Each row was made from one small tree. The marks that hang from a mark follow it in brackets, in the order of their numbers. Every link used is in the known rows. Write each row's tree.
Known rows
K_546(K_467(K_53(K_953) K_235 K_572(K_475))): [  8 -23 -28  18  23  39  37   3  16  36   7  14  -3   5 -10 -36 -49  40
 -35  33  15 -27 -51   0   5   4  12 -18  10 -19  -5  19  35  17  28 -50
  23  -7  25  30   7]
K_340(K_742(K_706(K_937))): [ 17 -41   0   2   3  19  33 -16   7  -6 -14 -11 -14  10   1 -20 -15  -8
  -6  15   1   0 -36  13   4   7   9  -7  -3   1   6  21  22  -1 -23  -2
  -7   2  22  21  48]
K_467(K_53(K_235 K_953)): [  9 -33 -22   7  18  37  30   3  17  23   5   7  -4  -1  -5 -28 -40  21
 -37  31   7 -24 -66  13   8   8  -1  -3  14  -2  -6  20  51  18  11 -33
  20   9  11  25  16]
K_671(K_706(K_577)): [ 12 -36 -10   6 -13  19  20 -19   2   5 -15   1 -20  18   5  -2 -18  20
   1  14   5 -19 -31   7  14   2   9   1  -8  -2 -18   9  17   4 -29 -28
   2   1  17   8  28]
K_53(K_235 K_953): [ 13 -36 -16   8  13  36  25   8  21  21   1   7   0   1   1 -26 -44  18
 -28  24   6 -25 -61  16  20  17   2  -1  11   2  -6  20  52   9   9 -31
  18  12  15  16  23]
K_467(K_53(K_235 K_953) K_546): [  3 -26 -21  -4  19  39  29   0  22  30  10  12  -1   4 -11 -29 -35  21
 -52  35   9 -29 -76   6  12   7   5  -8  24  -8  -7  21  57  28  15 -34
  38   8  12  31  -2]
K_572(K_475 K_607(K_671(K_706(K_340 K_577 K_937)))): [ -1 -11 -24   6 -11  11  27 -15   3  14 -24   8 -35  26   4   9  -9  22
  21  31  21 -16 -25 -13  11   1   1 -10 -12 -15   8  -6   1 -12 -25 -27
   4  10  24   0  18]
K_742(K_671(K_706(K_340 K_937))): [  4 -49  -9  12 -19  13  25 -17  12   1 -12  -3 -18   5   3 -14  -3  10
  -2  20   9  -3 -26  13   8  14   1  -3 -14 -11  -7  11  25  -1 -40  -8
   2   5  13   5  33]
K_706(K_577 K_937): [ -3 -46 -21 -14  -5  29  50 -12  -1  -4 -17  -2 -20  16  10 -13 -32  14
   4  20  20 -18 -29  16   3  11   0   9  -2  -8   0  10  23   9 -32 -21
  11  13  29  11  31]
K_577(K_534(K_340)): [ 12 -34 -10  11   6  25  27 -21  14  15  -4  11  -3   7  -5  -4 -30  10
 -12  16  13 -22 -25  17   2  10  16  -6 -12   1   4   6   8   8 -13 -21
   0   1  10  -5  47]
K_706(K_340(K_742(K_671)) K_937(K_534(K_592))): [  7 -55  -7   3 -17  28  37 -13  19 -25 -17   1 -13  -1   1 -25  -6 -17
  10  11  27   6 -30  30  -7  28 -14   4 -14 -16  15  16  24  -5 -58  13
   4   9  27  22  65]
K_742(K_671 K_706(K_577)): [  1 -50  -9   5  -5  17  35 -11   7  -2 -17 -15 -24  19   3 -17  -2  21
  -4  19   7   4 -27  15   2  -7   0   3  -8  -6   1  28  33  -9 -20  -8
  -2  -3  15  12  28]
K_937(K_534(K_592(K_607) K_742(K_340 K_671 K_706))): [  9 -47  -7  12 -23  19  27 -34  24 -26 -20   8 -12  21 -14 -21   4   4
  -4  16  24  13 -35  26 -16  -3 -21   0  -9  -7  17  18  31 -16 -38  10
  -5   2  27  16  66]
K_671(K_706(K_340(K_742) K_577(K_534 K_684))): [ 21 -40   2  15 -22  27  16 -16  -8  -5 -14   3 -22   7   5   3  -6   8
  11  -3   8 -19 -33  15  16   3   8   0 -19 -11  -8  12   6  -3 -46 -14
   1  -3  14  18  39]
K_937(K_534(K_340 K_592(K_607 K_706) K_742)): [  7 -40 -11  13 -28  27  21 -35  29 -22 -15  21 -12  21 -21 -10 -10   3
  -3  12  34   2 -41  29 -18   4 -24  -1  -5  -3  10   2  21  -8 -43   0
   1   4  31  11  71]
K_671(K_706): [ 17 -32  -5  12  -8  11  14 -21  10  12 -11   2 -13  13   1  -4 -18  12
  -9  19   3 -18 -31   3  14   4  15  -7  -6   1 -18   7  18   5 -23 -28
  -2   1  13   4  33]
K_684(K_546(K_467(K_235 K_572)) K_671(K_706)): [ 10 -49  -4  16  17  28  12  -3   3  37  -2  22   4   2 -11 -17 -39  30
 -18   0  -9 -21 -34   5  17 -15  30 -36 -20 -19 -18  15  26  18   0 -43
  23  -5  21  19  24]
K_546(K_467(K_572(K_475 K_607))): [  5 -18 -22  16  17  14  34  -4  19  31  -2  13  -6  17  -4 -22 -41  35
 -12  31  21 -22 -19  -4  10   2  21 -17   3 -15   2  13  12   3   9 -47
  10  -7  29  11  13]
K_607(K_671(K_706(K_577(K_684) K_937(K_534)))): [ -5 -39  -8   3 -22  24  25 -10   0  10 -24   0 -21  12  11   2  -5  16
   2   2  20 -15 -31   1   4   2   0  -4 -27 -11  -6  -5  26   8 -42 -18
   3   6  15   6  32]
K_706(K_577(K_684(K_671)) K_937(K_534(K_340))): [  3 -61 -18  -7  -7  42  43 -12  -2 -13 -13   7 -10  16   2  -7 -28   8
   4  -3  29 -18 -28  18  -7  -2   0  10  -7 -13  11   4  22   4 -45 -16
  17  10  27  16  47]
K_577(K_684(K_546)): [ -1 -31   3   9  12  20  16   0   5  21  -2  11  -3   7  -5   0 -32  12
 -31  16  12 -34 -32  -5  29 -15  32 -20   4  -5   5  16  32   9 -14 -40
   6   8   5  13  22]
K_534(K_742): [ 10 -30 -13   7  -3  18  25 -23  23  11 -12   6  -1  17  -9 -11 -23   8
 -15  19   7 -10 -35  14  12   5   7  -9  -3   2  -2   8  17   5 -19 -15
   2   4  14   8  41]
K_546(K_467(K_53)): [  3 -34 -17   8  16  22  30  -8  13  30   2  10  -4   2   0 -28 -31  27
 -30  23  13 -19 -36   1   9  -4  24 -14  -2 -12  -5  19  27  22   5 -39
  10   2  18  21  14]
K_592(K_607(K_671) K_706(K_340)): [ -9 -36   1  11 -28  14  24 -10   8   0 -29  16 -42   7  12  -7  10  10
   9  16  27   5 -47  10   0  -5  -7   2 -14 -13  -3 -10  20  -6 -39 -12
   1   6  25  10  27]
K_592(K_706(K_577 K_937(K_534))): [ -4 -43 -11  -2 -14  24  38  -8   4 -11 -23   4 -28  11   5 -10 -16  14
   4  13  32 -11 -40  16 -10   4   1   9   0  -8   1   7  25   2 -38 -20
  11   8  34  13  40]
K_684(K_235 K_546(K_467(K_572(K_475))) K_671(K_706)): [ 16 -45  -4  18  18  24  16  -4   1  41  -6  18   2   0 -10 -10 -47  34
 -18   1  -1 -21 -31  -2  19 -21  32 -46 -19 -28 -11  13  18  17   0 -49
  15   3  21  21  21]
K_742(K_340 K_706(K_577 K_937)): [ 14 -57  -1  -4 -13  26  47 -32 -11 -31 -26 -21 -29  24   5 -23  -8  -1
   0  21  15   6 -37  13   0 -13  -8  14   3 -12   3  28  27  -9 -25   1
  -5  15  24  14  45]
K_937(K_534(K_592 K_742(K_706))): [ 13 -38  -9  10 -10  22  23 -27  28 -11 -16   7  -1  19 -15 -15 -12   2
  -9  13  25  -1 -33  23 -12   3  -9  -4  -7  -2  11  17  27  -4 -31  -4
  -2   0  25  15  68]
K_671(K_706(K_340)): [ 19 -36  -1  15 -15  15  12 -20  11   4 -14   2 -17   8   3  -7 -10   3
  -1  16   8 -13 -32   8  18   8   9  -2  -9  -7 -19   9  14   2 -33 -20
  -1   3  12   7  37]
K_534(K_340(K_742) K_592(K_607 K_706) K_937): [ 12 -44 -12   6 -32  38  28 -59   5 -36  -8  23 -25  28 -25  -5 -13  -3
   0  21  29  10 -49  40 -10   3 -41 -12   3  -2   8  -4  14  -4 -49  15
  -2  13  36  17  71]
K_742(K_340 K_671 K_706(K_577)): [  7 -60  -1   7 -13  20  38 -22  -1 -24 -23 -22 -28  23   4 -24   7  12
  -3  21   7  16 -31  14   2 -16  -7  13  -4 -10   4  34  32 -19 -21   5
  -8   4  12  14  34]
K_706(K_340 K_577(K_534)): [  7 -41 -10   2  -3  33  34  -4   4   0 -18   5 -19   7  11  -7 -19  11
  14   9  20 -16 -27  24  11  11   7  13 -16 -14  -1  16   8   1 -33 -17
   8   2  16  12  35]
K_607(K_671(K_706(K_340))): [  1 -34  -3  11 -16  17  15 -10  12  18 -23   0 -19   8  11  -2  -1   8
  -1  10  11  -7 -31   1  14   5   4  -6 -27  -8 -15  -4  20   7 -33 -17
  -2   4   6   2  30]
K_937(K_534(K_742(K_706(K_577)))): [ 10 -37 -10   5  -4  22  28 -16  25  -5 -20   1  -6  18  -8 -15 -13   7
  -7   8  23  -6 -36  17  -5   4   5   2  -7  -4   5  18  28  -2 -27  -9
   3  -1  24  15  55]
K_546(K_467(K_53(K_953) K_235 K_572(K_607(K_671)))): [ -2 -27 -27  19  20  30  39   9   7  40   0  13 -11   4  -5 -35 -39  42
 -32  28  15 -21 -47   1  -1   2   5 -16   2 -22  -8  21  39  18  24 -47
  26  -2  25  33   7]
K_340(K_742(K_706)): [ 18 -37   1   7   9  17  26 -12  12   0 -13 -10 -11  12   1 -18 -15  -4
  -9  14  -3   0 -36  11   9   2  14  -7  -2   5   4  22  21  -3 -16  -7
  -8  -3  16  22  43]
K_684(K_546 K_671(K_706(K_577))): [  8 -50  -3   4   9  26  10  -8   1  21  -9  17  -3  10  -5   1 -30  22
  -5  -1  -9 -19 -30   8  21 -16  23 -23 -21  -7 -13   9  21  12 -21 -33
  15   3  14   7  29]

Write each row's tree
[ -3 -36  -8   5 -18  17  33 -13  -4  -3 -22  20 -41  13   8  -3  -9  27
  10  17  22 -11 -43  17  -7  -8   0   4  -6  -6   3   0  15  -5 -30 -22
   6   0  34  11  26]  K_592(K_607 K_706(K_577(K_534)))
[ 19 -57 -16   1   0  25  26 -19   0  10 -11   7  -5  12   5  -5 -25  15
   6   1  -4  -9 -25  14   3  -7  11  -4 -18  -4 -11  -2  11   7 -29 -23
  11   2  19   9  36]  K_684(K_671(K_706(K_577 K_937)))
[ 17 -57   6  15  12  25  10  -4  -5  31 -11  16  -3 -10  -3 -12 -31  18
 -12 -10  -6 -11 -35   5  25 -19  32 -41 -28 -28 -12  20  18  18 -16 -32
  12  11  18  29  31]  K_684(K_235 K_546(K_467) K_671(K_706(K_340(K_742))))
[ -1  -6 -25   8  -4   8  23 -13   7  22 -22  10 -31  29   3  12 -12  29
  15  32  15 -19 -24 -17  12  -4   7 -12 -10  -9   7  -6   3 -11 -15 -34
   3   5  21  -1  13]  K_572(K_475 K_607(K_671(K_706(K_577))))
[  8 -42 -13   8  -3  28  23 -20  32  -8  -9  13   0  17 -12 -13 -26   1
 -11  18  30  -8 -28  20 -11  10  -7   4  -2   0   8  10  25   0 -29 -14
   0   5  21   8  63]  K_937(K_534(K_340 K_592))
[  6 -46 -14  -2 -19  23  41 -32  15 -20 -18   9 -11  14  -7 -20 -18  -2
  -3  21  28  -4 -34  22 -13  12 -15   0  -4  -9  14   7  27   0 -42   0
   4  15  33  11  62]  K_706(K_937(K_534(K_592(K_607) K_742(K_340))))
[  5 -49 -13   4 -17  29  31 -22  -1 -10 -10  13 -17  16  -4  -2 -22  13
   0  15  21  -8 -32  22  -8 -11 -15  -2  -3  -3   7   4  17  -1 -38 -20
   6   7  28  17  46]  K_534(K_592(K_706(K_577(K_684(K_671)) K_937)))
[ -8  -3 -35   5  28  31  44   4  16  44  -5  13 -19  23 -17 -22 -36  36
 -32  51  15 -26 -61 -13  -8  -1   4 -17  23 -26  -3   9  35  11  27 -49
  44 -11  24  40 -14]  K_467(K_53 K_235 K_546 K_572(K_475 K_607(K_671)))
[ -1 -22 -25   3  31  37  44   4  20  38   1   7  -6  13 -16 -35 -44  25
 -49  43   9 -26 -65   3  -7   4  10 -10  28 -19 -16  21  47  23  25 -46
  43 -14  19  45  -3]  K_467(K_53 K_235 K_546 K_572)
[ 18 -41  -2   9 -20  24  17 -16   1  -7 -19  -1 -24  12   6  -6  -8   5
  13   6   5 -10 -35  15  18  10   3   4 -14  -8 -17  13  10  -2 -43 -12
   0   0  17  17  36]  K_671(K_706(K_340(K_742) K_577))
[  5 -28 -26  18  20  27  37   6  14  35   6  13  -4   4  -8 -37 -46  41
 -30  29  18 -25 -44   8   5   5   4 -14   9 -18  -5  24  38  16  20 -45
  24  -1  27  28   9]  K_546(K_467(K_53(K_235 K_953) K_572(K_607)))
[ 13 -46  -8   2 -27  25  28 -24  -4 -11 -19  -1 -27  11   7  -7 -12   5
  13  11  17 -14 -33  16  11  13  -5   6 -12 -15 -16   8  14   3 -49 -13
   6  10  24  10  39]  K_671(K_706(K_340 K_577 K_937))
[ -2 -37  -6   7 -20  23  19  -8   6  13 -25  -1 -24  12  14   0  -2  14
   7   6  13  -8 -32   4  14   4  -1   0 -29 -10 -16  -2  19   6 -37 -17
   0   4   9   5  27]  K_607(K_671(K_706(K_340 K_577)))
[  5 -11 -23   4  26  33  38   0  27  35  -3  10  -4  24 -13 -23 -47  23
 -30  44  11 -28 -51  -6   6  10  21 -13  26 -16  -8  10  29   6  21 -47
  34 -15  24  28   0]  K_467(K_235 K_546 K_572(K_475))
[ 10 -48  -1  15  11  30   8  -5  -5  30   5  19   2  -1  -8  -7 -29  23
 -29  -2   0 -31 -41  -1  24 -29  32 -30 -10 -14  -4  14  31  15 -11 -42
  18   2   9  24  19]  K_577(K_684(K_546(K_467(K_53(K_235))) K_671(K_706)))
[  3 -37  -1  11 -21  26  18  -8  -2  12 -23   1 -22   7  12   5   1  12
   8  -3  11 -12 -32   5  13   2   3  -6 -34 -11  -7  -2  14   4 -42 -12
  -1   0   7  10  32]  K_607(K_671(K_706(K_340(K_742) K_577(K_534 K_684))))
[  8 -45 -10  10 -15  22  25 -19  24 -13 -22   2  -7  17  -7 -17  -4  11
  -4   8  19   0 -33  17  -3   7   1   4 -11  -6   4  16  28  -7 -37  -2
   3   1  19  12  52]  K_937(K_534(K_742(K_340 K_671(K_706(K_577)))))
[  8 -31   5  18   3  24  21 -11  -7  26  -6  16  -1  -3 -14   7 -31  18
 -28   2  12 -37 -37   7  19 -15  29 -36 -14 -15  14  18  18  11 -18 -30
   5   9   7  17  40]  K_577(K_534(K_742) K_684(K_235 K_546))
[ 16 -44 -12   9 -28  26  28 -55   8 -19 -17   1 -10  26 -20 -13   0   9
 -11  18  13   8 -41  26  10   4 -13 -15  -7  -8  -5  10  23  -2 -40  17
   1  13  16  10  54]  K_534(K_742(K_340 K_671(K_706)) K_937)
[  0 -36  -5   8 -20  23  20  -9   3  15 -25   1 -22   9  13   3  -1  15
   8   3  13 -11 -30   6  11   6   1  -3 -34 -11 -13  -3  15   6 -37 -16
   0   2   9   3  31]  K_607(K_671(K_706(K_340 K_577(K_534))))
[  6 -29 -22  17  17  29  35   2  19  32   9  12   2   4  -8 -33 -45  37
 -36  27  20 -23 -38   6   6   6   8 -14   5 -15  -6  19  35  22  15 -44
  17  -4  21  21  12]  K_546(K_467(K_53(K_953) K_572))
[-14 -27  -9   9  20  22  25   8  11  38  -4  15  -7   3 -11 -23 -40  34
 -29  22  14 -28 -41   0  18  -4  18 -31  -6 -21  -5  24  41  20   7 -44
  20   4  21  19  11]  K_684(K_546(K_467(K_53(K_235) K_572(K_607(K_671)))))
[ -4 -47 -10  -5 -11  40  42 -16 -16  -5  -8   9 -17  10  -3   2 -33  15
  -3   6  26 -34 -30  17   7   2   5  -6 -11 -16  11  11  19  11 -39 -21
  14  15  22   7  40]  K_706(K_577(K_534(K_340) K_684(K_546)) K_937)
[  7 -45  -5   4 -25  29  23 -23  -6 -10 -13   5 -21  15  -4   0 -18  12
   0   4  22 -25 -35   9   8   3   2  -4 -10 -13  -7   9  25   5 -48 -20
   8  10  24   9  44]  K_671(K_706(K_577(K_684(K_546)) K_937(K_534(K_340))))
[ -3 -34  -9   5 -15  20  20  -9   6  19 -24  -1 -21  15  12   2  -7  20
   1   8   9 -12 -30   0  11   1   3  -5 -27  -5 -15  -4  22   9 -30 -23
   0   2  10   3  24]  K_607(K_671(K_706(K_577)))
[  9 -23 -27  17  19  37  34   2  22  33  11  13   1   5 -10 -35 -50  40
 -32  31  19 -29 -48   4   9   7   8 -17   9 -17  -3  17  35  15  22 -46
  21  -6  25  23   7]  K_546(K_467(K_53(K_235 K_953) K_572(K_475)))
[ 11 -52   2  12   7  25   4 -10   4  27  -3  22   1  -1  -6 -11 -24  19
 -10  -5  -4 -15 -29   6  26 -15  31 -32 -28 -19 -14  13  19  17 -18 -32
  15   4  15  11  29]  K_684(K_546(K_467) K_671(K_706(K_340)))
[  0 -18 -21   3  24  27  40  -2  29  31   6   7   1  17 -16 -26 -42  25
 -44  41  19 -25 -47   4  -1   6   6  -9  25 -14  -9  13  38  22  10 -41
  32 -12  16  26   0]  K_467(K_53 K_546 K_572)
[  4 -46 -19   1 -36  41  33 -59   0 -35 -11  25 -30  34 -22  -1 -17  10
   3  25  38   4 -46  40 -11  -3 -44  -3   5  -7   2  -5  16  -2 -48   5
   4  17  38  11  62]  K_534(K_340 K_592(K_607 K_706(K_577)) K_937)
[ -3 -32  -2  15  17  28  21   5   1  30   3  14  -3   3 -10 -13 -38  24
 -39  17  14 -37 -41  -6  22 -17  31 -26   5 -16   1  22  38  15   0 -48
  16   2  11  27  14]  K_577(K_684(K_546(K_467(K_53 K_235 K_572))))
[  1 -23 -23   2  26  34  40   2  28  34   6   6   2  12 -16 -34 -47  25
 -44  39  14 -28 -61  10  -1   9   4  -8  27 -16 -13  18  47  20  15 -41
  40 -13  19  35  -2]  K_467(K_53(K_235) K_546 K_572)
[ 14 -49  -4   7 -28  28  27 -18  -8 -14 -21   0 -26   7   6  -4 -10   5
  10   2  26 -18 -35  13   7   5  -1   4 -11 -22  -9  11  19   1 -55 -15
   7  11  24  20  44]  K_671(K_706(K_340 K_577(K_684(K_235)) K_937(K_534)))
[  6 -40 -19  -4  -1  37  39 -22   1   0 -12   8 -14  20  -2  -1 -31  21
   1  13  20 -20 -30  25   4   8   3   3 -10  -5   0   9  12   8 -25 -16
   9   5  20   5  40]  K_706(K_577(K_534(K_340 K_937)))
[ 20 -46  -5  15   6  21  14 -11   1  20  -2  10   1  10   1   3 -23  12
 -16   2   1 -22 -26   0  15 -22  27 -11  -6  -1  -2   0  16   3 -21 -35
   6  -1   5  15  28]  K_577(K_684(K_671(K_706)))
[ -2  -9 -26   5  -8   9  28 -16   3  18 -22   9 -33  28   3  11 -12  27
  17  32  18 -19 -24 -16   9  -1   3 -12 -11 -11   9  -7   4 -10 -20 -31
   4   9  24  -1  16]  K_572(K_475 K_607(K_671(K_706(K_577 K_937))))
[  5 -37  -9   9  -3  19  23 -11  27  -4 -15  13  -7  12  -5 -12 -18   8
  -8  18  30  -9 -32  17 -13   4   1   2  -2   0   8  11  29  -1 -29 -21
   2   0  26  14  55]  K_937(K_534(K_592(K_706)))
[  3 -15 -24   6  21  35  39   3  29  30  13  10   4  14 -19 -26 -47  30
 -52  42  21 -28 -56   6   3  13  -4 -10  28 -13  -7  14  49  26  17 -41
  36  -6  14  24  -2]  K_467(K_53(K_953) K_546 K_572)
[ 10 -48  -2   5  -2  16  34 -14  10  -6 -13 -14 -16   8   1 -23  -6  -2
  -5  15  -1   7 -32  16   1   9   4  -8  -8  -1  10  23  27  -6 -28   5
  -6  -1  19  20  44]  K_340(K_742(K_671 K_706(K_937)))
[  7 -56  -5  -4 -15  39  46  -4 -15 -19 -21  -5 -27   3  12 -12 -20  -6
  13   1  24 -11 -37  20  12   7  -3   7  -6 -24   8  18  16   0 -54  -6
   9  16  25  36  39]  K_706(K_340(K_742) K_577(K_684(K_235)) K_937)
[ 11 -47  -4  -1  -7  26  38 -12  10 -12 -16  -3 -15   0   7 -22 -17 -19
   6  15  17  -3 -34  20   9  24   1   2  -6 -13   4  12  16   3 -44   1
   4  13  23  18  49]  K_706(K_340(K_742) K_937)
[  5 -56  -3   7 -15  15  37 -19   9 -12 -16 -16 -24   7   2 -25   6  -2
  -3  22  16  11 -29  19   0   5  -6   1 -10 -17   4  24  32  -8 -34   6
  -2   7  18  10  44]  K_742(K_671 K_706(K_340 K_937))
[  9  -3 -36  19  22  25  41   4  22  26   6  12 -10  19 -18 -15 -50  38
 -24  51  24 -28 -41  -1  -1   9 -11 -11  24 -11   7   9  29   2  19 -47
  20  -4  21  15   8]  K_467(K_53(K_953) K_572(K_475 K_607))
[ -5 -57 -14  -8   2  40  41  -4 -18   7  -9  10 -14   8   4 -11 -35  21
  -5   2  14 -27 -35   9  10 -11  14  -9  -9 -19   4  14  28  13 -28 -31
  23  13  27  25  25]  K_706(K_577(K_684(K_546(K_467(K_235)) K_671)) K_937)
[ -2 -36  -7   8 -24  19  24 -21  -1   8 -19  16 -30  15   7   3  -4  21
   3  11  15 -13 -35   6   4  -6  -4  -5 -21  -9  -1 -10  17   0 -34 -17
  -1   3  18   4  27]  K_592(K_607(K_671(K_706(K_577(K_534(K_340) K_684)))))
[ 11 -56   3  13  -8  12  32 -25   8 -16 -19 -21 -22  18   1 -27   8   5
 -14  26   4  18 -31  10   3 -14   0   5  -1  -7   5  32  34 -17 -15   4
 -12   4   8  10  38]  K_742(K_340 K_671 K_706)
[ -1 -42  -3   5 -27  27  24 -11  -3   4 -24  -3 -25   8  13   0   1   6
   9   0  15  -9 -34   5  12   5  -5  -4 -29 -13  -8  -3  19   5 -49  -9
   1   7  13  11  33]  K_607(K_671(K_706(K_340(K_742) K_577(K_684) K_937)))
[  4  -2 -36   8  25  34  39   5  26  35  11  16  -6  20 -23 -25 -50  38
 -38  53  21 -35 -66  -1   5  11  -8 -15  36 -19   2  15  44  10  28 -47
  45  -5  25  29 -12]  K_467(K_53(K_235 K_953) K_546 K_572(K_475 K_607))
[ 11 -48 -10  14 -29  26  20 -41  15 -21  -5  16 -19  22 -16 -10 -11   1
   0  20   9   8 -33  29  -5   6 -33  -7  -8   2   8   4  14 -10 -44   6
  -9   4  22  13  57]  K_534(K_340(K_742(K_671(K_706))) K_592(K_607))
[ 21 -60 -13   3  -5  28  25 -18   0   4 -13   7  -8  10   7  -6 -19   8
  12  -1   0  -5 -26  18   5  -4   7   0 -20 -10 -12  -1   8   5 -37 -17
  12   3  18  11  39]  K_684(K_671(K_706(K_340 K_577 K_937)))
[ -4  -5 -26   7   8   6  27  -7  15  29 -19  10 -23  26   3   7 -18  24
   7  38  17 -17 -22 -18  11  -3  13 -13  -5  -6  14  -5   6 -10  -5 -36
   2   7  18  -1  13]  K_572(K_475 K_607(K_671))
[ -4 -34  -9   3 -20  11  28 -20   5  10 -22  13 -29  12  11  -6  -5  15
   2  20  13  -8 -36   3   3   1  -3  -7 -18  -8  -4 -10  24   4 -33 -16
  -1   7  23   3  25]  K_592(K_607(K_671(K_706(K_937))))
